Here is a tiny trained network, its code and every weight. The questions are about switching its units off for an input and a class, where a switched-off unit gives its printed mean instead of its output.

import numpy as np


def w(rows, s, z=0):
    codes = np.array(rows[::2]) - 128.0
    scale = np.full(codes.shape[1], s)
    scale[-1] = z or s
    return codes * scale


def f(y):
    return y / 2 * (1 + np.tanh(0.7978845608 * (y + 0.044715 * y**3)))


def log_softmax(a):
    a = a - a.max(-1, keepdims=True)
    return a - np.log(np.exp(a).sum(-1, keepdims=True))


def net(x, mask):
    res = np.array(x, float).reshape(1, 8) / 4 @ E
    y = f(res @ A[0][:, :-1].T + A[0][:, -1])
    res = res + np.where(mask, y, B[0][:, -1]) @ B[0][:, :-1]
    return log_softmax(res[-1] @ U[:, :-1].T + U[:, -1])


A, B = {}, {}
E = w([
[48,76,100,19],'x0',
[133,127,133,124],'x1',
[131,127,133,126],'x2',
[122,129,123,131],'x3',
[78,251,162,77],'x4',
[146,125,147,117],'x5',
[121,129,122,132],'x6',
[202,155,40,79],'x7',
],0.011)
A[0] = w([
[161,114,118,143,118],'neuron 1',
[130,234,129,111,193],'neuron 2',
[89,104,97,144,137],'neuron 3',
[168,87,80,133,150],'neuron 4',
[102,136,146,112,126],'neuron 5',
[122,140,150,106,168],'neuron 6',
[134,157,153,151,159],'neuron 7',
[119,77,100,63,211],'neuron 8',
[119,36,128,141,21],'neuron 9',
[118,137,146,170,110],'neuron 10',
[72,152,135,98,135],'neuron 11',
[152,183,163,195,96],'neuron 12',
[93,112,173,182,162],'neuron 13',
[125,131,150,121,125],'neuron 14',
[147,149,138,145,158],'neuron 15',
[79,127,180,103,125],'neuron 16',
[119,84,90,79,17],'neuron 17',
[127,138,163,131,92],'neuron 18',
[131,149,123,126,127],'neuron 19',
[121,123,126,147,99],'neuron 20',
[123,129,153,116,157],'neuron 21',
[141,6,126,146,151],'neuron 22',
[129,154,154,152,48],'neuron 23',
[150,113,116,140,119],'neuron 24',
[149,113,148,124,127],'neuron 25',
[109,131,150,107,125],'neuron 26',
[166,171,56,53,191],'neuron 27',
[124,143,109,147,131],'neuron 28',
[168,89,94,155,177],'neuron 29',
[176,103,111,117,143],'neuron 30',
[74,146,154,96,135],'neuron 31',
[127,225,124,115,6],'neuron 32',
[156,159,80,72,1],'neuron 33',
[140,171,155,186,214],'neuron 34',
[197,149,83,176,149],'neuron 35',
],0.016,0.0085)
B[0] = w([
[162,121,133,123,148],'neuron 1',
[72,136,19,168,239],'neuron 2',
[155,119,159,124,155],'neuron 3',
[209,122,131,135,186],'neuron 4',
[151,115,112,132,158],'neuron 5',
[153,121,112,148,164],'neuron 6',
[116,115,148,117,167],'neuron 7',
[62,152,45,173,235],'neuron 8',
[39,158,48,140,171],'neuron 9',
[69,129,125,112,154],'neuron 10',
[200,118,112,143,199],'neuron 11',
[11,162,91,125,195],'neuron 12',
[26,134,111,119,204],'neuron 13',
[125,119,109,127,135],'neuron 14',
[137,118,145,119,156],'neuron 15',
[201,143,101,148,195],'neuron 16',
[124,129,224,95,164],'neuron 17',
[120,137,104,125,136],'neuron 18',
[114,119,120,118,137],'neuron 19',
[117,129,140,119,126],'neuron 20',
[147,120,107,140,150],'neuron 21',
[10,157,194,86,232],'neuron 22',
[97,140,95,131,138],'neuron 23',
[150,122,132,128,142],'neuron 24',
[126,121,120,135,133],'neuron 25',
[151,129,111,128,154],'neuron 26',
[71,112,242,89,247],'neuron 27',
[138,117,143,124,134],'neuron 28',
[221,102,145,136,193],'neuron 29',
[173,128,122,135,166],'neuron 30',
[202,114,102,139,201],'neuron 31',
[78,120,250,85,176],'neuron 32',
[43,171,58,156,165],'neuron 33',
[123,116,210,97,216],'neuron 34',
[226,102,130,129,200],'neuron 35',
],0.02,0.014)
U = w([
[62,121,209,101,171],'0',
[33,204,12,199,254],'1',
[254,87,43,217,118],'2',
],0.0074,0.0003)

Each question gives the input, the list of numbers given to net, and the class t.
The units are the neurons (one row each of A and B). Each row of codes is followed by its name. A weight is (code - 128) times the scale printed after its matrix; where a second scale follows, it is the last column's (A, B and U).
mask holds one flag per neuron, in row order. A switched-off neuron (its flag False) gives its mean, the last column of its row in B, instead of its output. The means were averaged over made-up inputs and are rounded, as every weight is.
A unit's drop is (log p(t) with every unit on - log p(t) with that unit switched off) / (log p(t) with every unit on - log p(t) with every unit switched off).
The circuit of an input: a set's keep is (log p(t) with only the set's units on - log p(t) with every unit switched off) / (log p(t) with every unit on - log p(t) with every unit switched off). Starting from the 12 units with the biggest drops (on a tie, the unit counted first), units are removed one at a time, each time the one whose removal leaves the highest keep (on an exact tie, the one counted first), for as long as the keep stays at least 0.8.
units of the circuit, in order: the units of the circuit, biggest drop first
most important unit: the unit with the biggest drop
k most important neurons: the k neurons with the biggest drops, biggest first
drop of u: that unit's drop, to one decimal
input [-8,-6,2,0,1,-6,-6,1], class 0: units of the circuit, in order -> (neuron 34)
input [7,4,6,-5,-5,-4,8,5], class 0: 3 most important neurons -> (neuron 17; neuron 27; neuron 2)
input [6,-4,5,4,-3,-8,1,2], class 0: 2 most important neurons -> (neuron 2; neuron 17)
input [6,8,-5,-3,-4,-5,-8,6], class 0: 2 most important neurons -> (neuron 27; neuron 17)
input [-1,-4,3,0,3,3,-8,6], class 0: 3 most important neurons -> (neuron 27; neuron 32; neuron 8)
input [-2,-4,-6,1,2,-7,0,5], class 0: 2 most important neurons -> (neuron 27; neuron 8)
input [5,-2,-3,6,-2,2,-2,-2], class 1: 2 most important neurons -> (neuron 27; neuron 8)
input [-2,-2,5,-2,7,2,1,6], class 0: 2 most important neurons -> (neuron 27; neuron 32)
input [2,-5,-3,3,-4,8,1,-7], class 1: 2 most important neurons -> (neuron 9; neuron 27)
input [-1,8,-5,1,-8,7,0,4], class 2: 2 most important neurons -> (neuron 29; neuron 4)
input [2,-3,-4,8,-7,0,5,-7], class 1: 3 most important neurons -> (neuron 9; neuron 27; neuron 34)
input [0,1,6,-8,-5,-5,-3,1], class 2: 2 most important neurons -> (neuron 27; neuron 29)
input [-6,-3,-7,4,6,3,5,2], class 0: drop of neuron 31 -> 0.0
input [-7,-3,6,-3,8,2,7,4], class 0: most important unit -> neuron 32
input [-7,-8,-1,5,1,-7,0,3], class 0: drop of neuron 8 -> 0.2
input [-1,6,-6,-2,3,6,1,-4], class 1: drop of neuron 27 -> 0.3
